Below is a small trained network, with its code and all its weights. Each question gives an input and a target symbol and asks what happens when units are switched off, that is, made to give their printed mean instead of their output.

import numpy as np


def w(rows, s, z=0):
    codes = np.array(rows[::2]) - 128.0
    scale = np.full(codes.shape[1], s)
    scale[-1] = z or s
    return codes * scale


def norm(h):
    return h / np.sqrt((h * h).mean(-1, keepdims=True) + 1e-5)


def softmax(a):
    e = np.exp(a - a.max(-1, keepdims=True))
    return e / e.sum(-1, keepdims=True)


def log_softmax(a):
    a = a - a.max(-1, keepdims=True)
    return a - np.log(np.exp(a).sum(-1, keepdims=True))


def net(x, mask):
    ids = ['ΔΘΞΠΦΨαβγεημτω'.index(c) for c in x.split()]
    T = len(ids)
    res = E[ids] + P[:T]
    u = 0
    for l in range(3):
        r = norm(res)
        for j in range(2):
            rows = slice(2 * j, 2 * j + 2)
            q, k, v = (r @ M[l][rows].T for M in (Q, K, V))
            z = softmax(np.where(np.tri(T) > 0, q @ k.T / 2**0.5, -1e9)) @ v
            o = O[l][rows]
            res = res + np.where(mask[u + j], z, o[:, -1]) @ o[:, :-1]
        u += 2
    return log_softmax(norm(res)[-1] @ U[:, :-1].T + U[:, -1])


Q, K, V, O = {}, {}, {}, {}
E = w([
[98,133,175,90,176,131,85,128,177,116,128,139],'Δ',
[106,103,127,162,128,160,85,199,181,191,112,143],'Θ',
[120,125,159,136,125,151,38,158,100,58,133,94],'Ξ',
[156,147,144,116,244,239,61,191,151,90,105,189],'Π',
[130,129,141,100,183,163,135,138,124,169,126,152],'Φ',
[202,63,171,167,130,99,115,99,110,141,135,149],'Ψ',
[136,129,107,104,182,158,111,168,222,78,83,139],'α',
[95,162,113,86,172,170,167,176,171,199,149,8],'β',
[112,97,138,156,143,123,124,160,112,101,150,111],'γ',
[141,99,103,87,80,177,167,137,191,148,161,124],'ε',
[83,157,123,81,153,158,75,172,138,142,143,152],'η',
[89,94,70,121,52,144,60,174,61,149,163,139],'μ',
[187,121,252,81,113,54,137,183,101,139,122,151],'τ',
[69,147,195,127,100,167,114,179,169,159,77,181],'ω',
],0.019)
P = w([
[182,160,82,47,104,170,229,67,103,88,187,79],'0',
[173,24,11,176,75,144,102,223,150,100,141,175],'1',
[90,50,44,126,167,118,38,205,157,156,158,126],'2',
[124,15,29,96,140,99,89,168,88,155,167,147],'3',
[88,38,91,64,213,91,71,148,180,123,153,123],'4',
[40,2,94,39,149,88,46,135,168,163,197,92],'5',
[78,48,127,72,196,86,73,136,114,117,206,125],'6',
],0.0078)
Q[0] = w([
[168,182,117,131,69,101,149,158,81,122,132,103],'L0H1',
[102,43,190,43,142,246,11,227,136,137,253,134],'L0H1',
[155,225,65,193,135,153,158,47,50,198,49,9],'L0H2',
[146,252,157,109,38,130,232,61,160,160,92,65],'L0H2',
],0.005)
K[0] = w([
[137,108,130,46,176,93,119,146,154,114,153,185],'L0H1',
[177,171,122,104,136,202,176,69,93,109,198,53],'L0H1',
[48,114,41,219,157,128,115,83,169,111,128,142],'L0H2',
[47,25,46,255,206,164,132,124,146,131,180,180],'L0H2',
],0.0071)
V[0] = w([
[71,160,152,138,154,90,103,76,98,37,153,119],'L0H1',
[163,92,128,140,74,157,87,57,147,85,23,90],'L0H1',
[254,83,235,113,113,81,135,171,107,150,136,136],'L0H2',
[109,152,136,115,119,104,166,82,149,144,163,65],'L0H2',
],0.0076)
O[0] = w([
[163,202,135,158,120,161,99,130,175,173,188,147,89],'L0H1',
[120,141,134,89,64,200,96,126,96,105,78,60,5],'L0H1',
[148,200,166,16,170,47,91,246,71,107,193,180,252],'L0H2',
[200,101,159,97,172,138,120,101,69,212,63,77,96],'L0H2',
],0.011,0.0034)
Q[1] = w([
[176,171,189,104,107,70,62,196,59,62,189,182],'L1H1',
[92,229,253,115,46,86,75,136,38,116,82,155],'L1H1',
[143,207,170,127,51,158,197,74,44,108,127,93],'L1H2',
[201,215,157,141,94,83,127,182,60,149,102,149],'L1H2',
],0.0067)
K[1] = w([
[99,138,132,82,119,102,162,188,173,136,138,45],'L1H1',
[116,59,169,97,130,104,110,250,96,153,118,148],'L1H1',
[148,79,113,167,113,77,72,180,167,123,114,163],'L1H2',
[133,133,137,84,150,94,95,196,133,141,134,101],'L1H2',
],0.011)
V[1] = w([
[126,121,127,130,133,80,156,140,106,135,180,177],'L1H1',
[51,181,99,240,139,192,98,23,219,206,156,132],'L1H1',
[2,54,109,217,146,66,163,127,164,93,85,107],'L1H2',
[76,198,232,85,188,110,223,77,203,165,59,195],'L1H2',
],0.0066)
O[1] = w([
[167,64,79,138,152,121,175,158,107,109,234,123,109],'L1H1',
[92,197,88,117,137,32,168,68,158,178,93,139,157],'L1H1',
[67,142,170,164,161,121,209,160,99,109,84,183,2],'L1H2',
[81,127,107,121,27,145,128,22,4,169,172,164,255],'L1H2',
],0.012,0.0043)
Q[2] = w([
[144,131,106,133,117,125,51,26,81,191,79,144],'L2H1',
[163,52,213,95,157,81,162,165,152,96,82,224],'L2H1',
[60,87,131,27,164,141,123,177,229,84,116,128],'L2H2',
[217,242,172,114,51,139,165,193,125,155,140,2],'L2H2',
],0.0074)
K[2] = w([
[168,164,234,107,69,110,162,183,150,142,195,29],'L2H1',
[99,162,43,163,101,199,120,82,166,125,92,88],'L2H1',
[157,88,226,69,43,171,147,121,56,106,255,103],'L2H2',
[147,27,113,169,169,28,68,248,148,102,165,138],'L2H2',
],0.0073)
V[2] = w([
[150,132,193,115,167,128,128,115,191,185,108,43],'L2H1',
[159,95,133,193,234,79,196,201,118,97,152,54],'L2H1',
[89,118,198,174,116,41,116,124,7,231,47,48],'L2H2',
[56,169,143,93,137,169,131,93,171,43,2,143],'L2H2',
],0.0076)
O[2] = w([
[184,175,151,196,99,132,135,175,156,241,195,98,100],'L2H1',
[154,79,91,223,104,151,244,171,149,161,195,196,38],'L2H1',
[177,169,211,119,85,218,130,166,124,216,142,226,2],'L2H2',
[92,184,115,90,70,109,138,233,78,122,118,29,166],'L2H2',
],0.011,0.0093)
U = w([
[162,115,140,131,137,82,138,146,113,136,112,142,113],'Δ',
[196,222,126,167,122,120,92,161,224,132,163,45,56],'Θ',
[142,2,176,147,147,197,112,136,117,152,29,46,95],'Ξ',
[88,100,72,117,158,61,141,91,104,46,100,73,100],'Π',
[56,134,216,131,65,176,120,83,41,52,83,169,95],'Φ',
[54,172,122,113,197,67,202,98,120,184,153,220,196],'Ψ',
[159,143,179,170,128,178,162,154,106,201,120,120,254],'α',
[185,137,87,246,176,96,109,49,205,114,192,139,69],'β',
[109,229,177,100,106,121,130,244,82,150,76,53,93],'γ',
[158,171,136,188,156,81,204,206,208,136,117,102,151],'ε',
[102,43,116,131,138,203,159,7,79,85,119,183,65],'η',
[76,110,156,152,121,166,216,195,93,89,80,184,159],'μ',
[186,172,150,89,131,93,61,34,99,179,107,100,112],'τ',
[180,123,176,79,131,131,81,188,137,70,186,139,161],'ω',
],0.0085,0.005)

Each question gives the input, a string of symbols that net reads in full, and the target symbol t.
The units are the heads (2 rows each of Q, K, V and O). Each row of codes is followed by its name. A weight is (code - 128) times the scale printed after its matrix; where a second scale follows, it is the last column's (O and U).
mask holds one flag per head, layer by layer. A switched-off head (its flag False) gives its mean, the last column of its rows in O, instead of its output. The means were averaged over made-up inputs and are rounded, as every weight is.
A unit's drop is (log p(t) with every unit on - log p(t) with that unit switched off) / (log p(t) with every unit on - log p(t) with every unit switched off).
The circuit of an input: a set's keep is (log p(t) with only the set's units on - log p(t) with every unit switched off) / (log p(t) with every unit on - log p(t) with every unit switched off). Starting from all 6 units, units are removed one at a time, each time the one whose removal leaves the highest keep (on an exact tie, the one counted first), for as long as the keep stays at least 0.8.
circuit, biggest first: the units of the circuit, biggest drop first
unit that matters most: the unit with the biggest drop
which heads matter: for each layer, one digit per head in row order, 1 if its drop is at least 0.15 and else 0, layers parted by /
drop when u is switched off: that unit's drop, to one decimal
input Θ Π Ψ η, target μ: which heads matter => 10 / 01 / 00
input Ξ Π Δ Π α Π α, target Θ: circuit, biggest first => [L1H2, L0H1]
input Δ μ Π Π, target τ: circuit, biggest first => [L0H2, L0H1, L1H2]
input α Φ Ψ, target γ: circuit, biggest first => [L0H2, L2H2, L1H1, L1H2]
input α Δ γ, target γ: circuit, biggest first => [L0H2, L2H2, L1H1, L0H1]
input μ Π ε α Π, target ε: which heads matter => 01 / 01 / 10
input Φ η η Θ μ Δ Π, target η: unit that matters most => L0H1
input Π Ξ α Δ Ξ τ ε, target ω: circuit, biggest first => [L0H2, L1H1]
input ε η Δ γ, target Ξ: which heads matter => 11 / 00 / 00
input γ Δ γ Ψ Δ η α, target β: which heads matter => 10 / 00 / 01
input γ Ξ Π, target β: circuit, biggest first => [L0H1, L2H2]
input Θ γ Π γ γ, target μ: which heads matter => 10 / 01 / 00
input Θ Δ Π Π Δ Π, target μ: circuit, biggest first => [L1H2, L0H1, L2H1]
input β β α Π Φ Δ, target α: circuit, biggest first => [L0H2, L2H2, L2H1]
input Δ Ψ Ψ μ η, target τ: circuit, biggest first => [L0H2, L0H1, L1H2]
input μ α Δ Δ τ Δ α, target ω: which heads matter => 01 / 10 / 00
input μ Π α Φ, target ε: unit that matters most => L1H2
input Ψ η Π, target ω: which heads matter => 01 / 00 / 00
input η Π η Δ, target Ψ: circuit, biggest first => [L0H2, L1H1, L0H1, L1H2]
input Θ Π α γ Π Δ, target μ: unit that matters most => L1H2
input Φ Ξ η η Δ Ξ, target η: which heads matter => 10 / 10 / 01
input γ μ α Π α α, target β: circuit, biggest first => [L2H2, L0H1]
input Δ α Π Π α Π μ, target τ: circuit, biggest first => [L0H2, L0H1, L1H2, L1H1]
input Δ Π ω, target τ: which heads matter => 10 / 01 / 00
input Ψ Ψ Φ η τ Δ Ψ, target ω: which heads matter => 01 / 00 / 00
input Δ Δ μ α, target τ: which heads matter => 01 / 00 / 00
input α Δ Π Θ, target γ: which heads matter => 01 / 10 / 01
input μ ω Π Δ α Δ Π, target ε: drop when L1H2 is switched off => 1.2
input α Π η η η α, target γ: drop when L0H2 is switched off => 0.9
